[[ 41  10  -3  14   5   5   4]
 [ 19  -4   0 -24 -24  19  24]
 [ -1  15 -53 -26 -11   1  12]] | 24

[[-36  35  48 -19]
 [  7  25  33 -15]
 [-55  19  26  -8]] | -15

[[  7   4   3  13 -50]
 [  7   5   4  13 -51]
 [ 22  11   7  12 -42]] | -51

[[ 32  29   6  41   3  -8]
 [  0 -19  37   8  22 -24]
 [ 23   8  25  33  15 -19]] | -24

[[ -2 -27 -27  37   8]
 [ -6  31  10  44 -12]
 [-25  10 -30  45 -11]] | -12

[[ -8 -21  -9  18 -28  -4]
 [-23  21 -15  12   3 -16]
 [-41  -4  18   1  24 -53]] | -16
---
[[  5 -42  31  -8 -12 -36]
 [ 20 -44  19   8 -21 -37]
 [-30  34 -14 -31  17  12]] -37

[[-17 -46  -4 -21 -23]
 [-42   7  15  26  22]
 [ 18 -10 -12 -14  17]] 22

[[-12 -23  23  17 -26  13  21]
 [ 13  13 -44  28   8   4 -30]
 [  0   3  24  11  -6 -15   8]] -30

[[ -6  38 -19   1 -22  51]
 [ -1  22  -8   0 -14  31]
 [ -3  12  -3  -1 -12  19]] 31

[[-15   0  -1  -7  37]
 [-51  -1 -42 -55   1]
 [ -9  -1 -13  -8  25]] 1

[[-17  27  28 -28  14]
 [ 19  24  24 -21 -54]
 [ -8  11   8 -10   7]] -54
---
-8	-30	-6	-4	46	30	26 >> 26
-18	52	-17	7 >> 7
51	-12	-42	-19 >> -19
-44	18	21	-46 >> -46
-17	-42	-9	25	10	30 >> 30
-12	-39	4	-37	35	-45 >> -45
---
150	209	13	81	198	139 -> 209

780	138	890	650	73 -> 780

-25	10	38	41	50	9	49
44	19	-7	-24	-24	14	-28
-> -7

5	2	7	3
5	3	6	0
-> 3

83	43	64	41	41	66
15	156	224	156	175	52
-> 156

280	779	638	797	564
694	136	-344	193	400
707	-53	-545	23	281
-> 707
---
[[51 21 24 53 50]
 [ 9 35 37 22 50]] result: 22

[-47  46  55 -40 -42 -30  18] result: -40

[-38  49  45  17 -53  25] result: 17

[[ 13 -27  26  55  32]
 [-16  32 -24 -32 -39]
 [-40 -24 -44 -56 -18]] result: -40

[  0  -5 -42 -38   0] result: -5

[  1 -47  45  33  -6 -52  -1] result: -6

[ 24  41  25  26 -42] result: 25

[[-55  -9   3 -19  -9   5]
 [ 13  41  -7  -3 -31 -46]
 [ -1 -33  15 -30  34 -23]] result: -33

[ 31 -19 -56 -18 -24  20] result: -19

[[ 54 -24 -14  -7  37]
 [ 35 -23 -45 -21  43]
 [ -7  -8 -54 -25  25]] result: -25
---
array([[ 1.30, -2.11,  0.55,  0.50, -1.55],
       [-1.79,  1.42, -1.11, -1.06,  0.89]]) -> -1.06

array([-107.4,  159.7,  -58.7,   -8.6,  171.4,   76.1,  182.2]) -> 76.1

array([[-147.4, -115.2,  -21.0,   62.6,  -24.1,  -72.2],
       [ 119.0,   81.0,  -47.6, -221.4,  -29.0,   18.7]]) -> -29.0

array([-0.154,  0.120, -0.192, -0.097, -0.102, -0.082]) -> -0.102

array([ 0.275, -0.482, -1.189,  1.415,  0.639,  0.546]) -> 0.639

array([-14.1, -12.1,  10.0,  -4.2, -10.4]) -> -4.2

array([[-1.6,  1.8,  2.2,  0.0,  0.2, -1.8],
       [ 0.0, -0.9, -1.1, -0.5, -0.7, -0.2]]) -> -0.7

array([[-0.088,  0.081,  0.080, -0.070, -0.020, -0.042],
       [-0.162, -0.153, -0.119,  0.144,  0.183, -0.175]]) -> 0.183
---
[[-35  17  20 -50]
 [-29  26  31 -52]
 [-25  36  35 -53]] -> -50, -25

[ 32 -21  -5  43] -> 43, 32

[[ 42   6  -6  -6  -5  -6 -11]
 [  6   7   4   3   0   6   9]
 [  1  27   9   8  11   8  -7]] -> -11, 1

[-2 53 49 56 55] -> 55, -2

[ 10 -16  29 -55  44  21   7] -> 7, 10

[ -8 -16  50 -13  24 -21 -19] -> -19, -8

[[ 25  30  31  20  33 -15  24]
 [ -9  -9 -22  -1  -2  29  -1]
 [-16 -18   4 -10 -13  40 -12]] -> 24, -16

[-46  -5  26  46 -16] -> -16, -46

[-27  42   0 -40] -> -40, -27

[ 21  -5  35 -36  26 -55  37] -> 37, 21
---
[[ 25 -20  22   6]
 [-21  -3 -51   1]] yields -51

[[ 34 -29   3  54]
 [-22  23  -3 -27]
 [-26  -3 -16 -33]] yields -16

[ -3   2 -31 -44] yields -31

[[-19 -16  31  -2]
 [-26  30 -45   2]] yields -45

[[-53 -37 -19 -25]
 [  8  53  41   6]] yields 41

[ 37 -30   0 -47] yields 0

[-31 -13 -40  47] yields -40
---
[148 129 169 238  48  87]: 148, 87

[-992 -738 -321 -147  602]: -992, 602

[[2 7 7 7 4 0 5]
 [5 4 6 1 4 3 5]]: 2, 5

[4 0 7 3]: 4, 3

[36 41 74 14 60 77]: 36, 77

[[8682 6552 8682 2394]
 [9193 8760 9193 2935]]: 8682, 2935

[19 61 94 70]: 19, 70

[1 1 0 4 4 7 0]: 1, 0

[1 2 9 6 2]: 1, 2

[[126 122  87  94]
 [128  82 161  16]
 [ 51 121  57 205]]: 126, 205
---
[[ 27  16  24   3   6  46  54]
 [ 16   5  16  -3   5  39  46]
 [  3   0   9 -10   5  41  41]
 [ 16   3   8  11  -2 -16  -4]
 [ 33  26  26   7   6  49  55]
 [ 10  -1  13  -5   4  36  43]
 [-15 -18  -9  -9  -1  -7  -7]
 [  8  -2   5   3  -1  -4   5]
 [  9  -2   6   4  -1  -3   6]
 [ 30  24  25   5   6  50  56]
 [  6  -9   6  -1   0   4  14]] ==> 27

[[ 21  11  13 -24   5  -8  -6   9 -40  14 -26   4   4   4   2 -28]
 [  4 -18  15   1   1  20 -39  -4  25  24  -9   6   3  -6  38   1]
 [ -2   7  -4  -5  -6 -26   9 -11 -15 -28   3   0   1  22   6   2]
 [ 29   7   5 -10   3   7   5  22  12  -3   3  26  -2 -21 -20 -17]
 [ -5  13  -6 -16  -1  -8   3  -1  12 -22 -19 -19   7  -2  17  -6]
 [ 12 -10  -4  17  -3  31   6  -7  -2  -7   0  -2 -10  28  23  -1]
 [ 12  -7  20 -12   3   2   3   4  21  17   3  11  24 -19  10   5]
 [ -4 -28   6 -24  -2 -11 -14  27  53 -43  17  17  -7  -9 -17  10]] ==> 21

[[-19 -20 -19 -13  44   1  45  11 -14   5 -14 -13 -20  46 -20   5]
 [-22 -21 -22  11  11  10  12  11  12  11   9  11 -21  13 -20   9]
 [  8   9   8  40 -31  11 -31  -1  41   7  27  39  10 -31  11   4]
 [ 26  27  26 -13   2  17   2  19 -13  16  16 -13  27   2  27  19]
 [ 40  39  40  42 -27  -7 -28 -18  43 -11  10  41  39 -30  38 -11]
 [ 24  23  24  24  -4  -6  -5 -10  25  -8   1  24  23  -6  22  -7]
 [ -6  -8  -6  17  34 -19  34 -15  17 -17 -26  17  -9  33 -10 -17]
 [ 27  28  27 -19  -1  23  -1  26 -19  23  22 -18  28   0  28  26]
 [ 39  39  39  21 -19   3 -20  -4  22  -1  13  21  39 -21  38   1]
 [ -9  -7  -8  30 -20  16 -20   8  31  14  27  29  -6 -18  -5  11]
 [ 15  14  15  17  18 -15  17 -14  17 -14 -16  17  13  16  11 -14]] ==> -19

[[  1   6  17 -17 -22  23  -3   8  -3  15   8   8  11   3]
 [ 10  13  21   3   7  43  -9 -13   9  22 -12 -12  -1   0]
 [ -7  -4   7  36  -8 -26   5  13 -29 -29   7   5 -24   0]
 [-12  32   3  -9  -3  15  -8  -6  -9  -2 -18  -5  -8   4]
 [-10 -42 -25  24  20 -15  10  25   7  -2  14  30  -4 -23]
 [ -7  -9  -3 -43 -10  32  10 -33  20  44   4   3  23  37]
 [  1   5  10 -33  -5  33   4   4  15  24  14  -4   9  25]
 [ 15  51  34 -11 -14  23 -13 -24 -12  -6 -23 -34 -30 -32]
 [  3  -1   5 -34  -1  39   3 -25   0  32  11 -14  27  47]
 [ -1 -32   4   4 -25 -13  17  39  20 -12  36  36  25  14]
 [  6 -22 -14   9 -11 -14   5  15  -6 -18  17  22  -6  -5]] ==> 1

[[  6 -14  17 -54  32  -8  20]
 [-13  39  28  17 -28 -29  19]
 [  8  -4   3  11  20  19   0]
 [ -6  -2  30  16  49  11   9]
 [ 15 -22   2 -28  29  11  -5]
 [ 26  52   2  10 -30  15 -29]
 [  0  -7  -4  20  29  -2 -15]
 [-19 -31 -16 -20  21   2  -4]
 [  9 -43 -18 -40  -3  10   2]
 [  9   5 -14  44  47  13   2]
 [-20 -13 -11  35  15  -7  -9]
 [ -2   9 -21 -27   3 -27 -12]] ==> 6

[[ 31  -8   2 -22  -7  -8  -1   9  -3  -6]
 [ -1   0   4  -4  -5   4 -20 -15  12 -11]
 [  3  -6  20  -5 -12   0 -27  -4  13 -10]
 [ 30  -2  21 -27 -24 -22  13  -2  11  15]
 [ 44  -8  19 -28  -8  -8  29   8  20  -3]
 [ 25 -22  11 -18 -15  -2  -5  -4  -7   1]] ==> 31
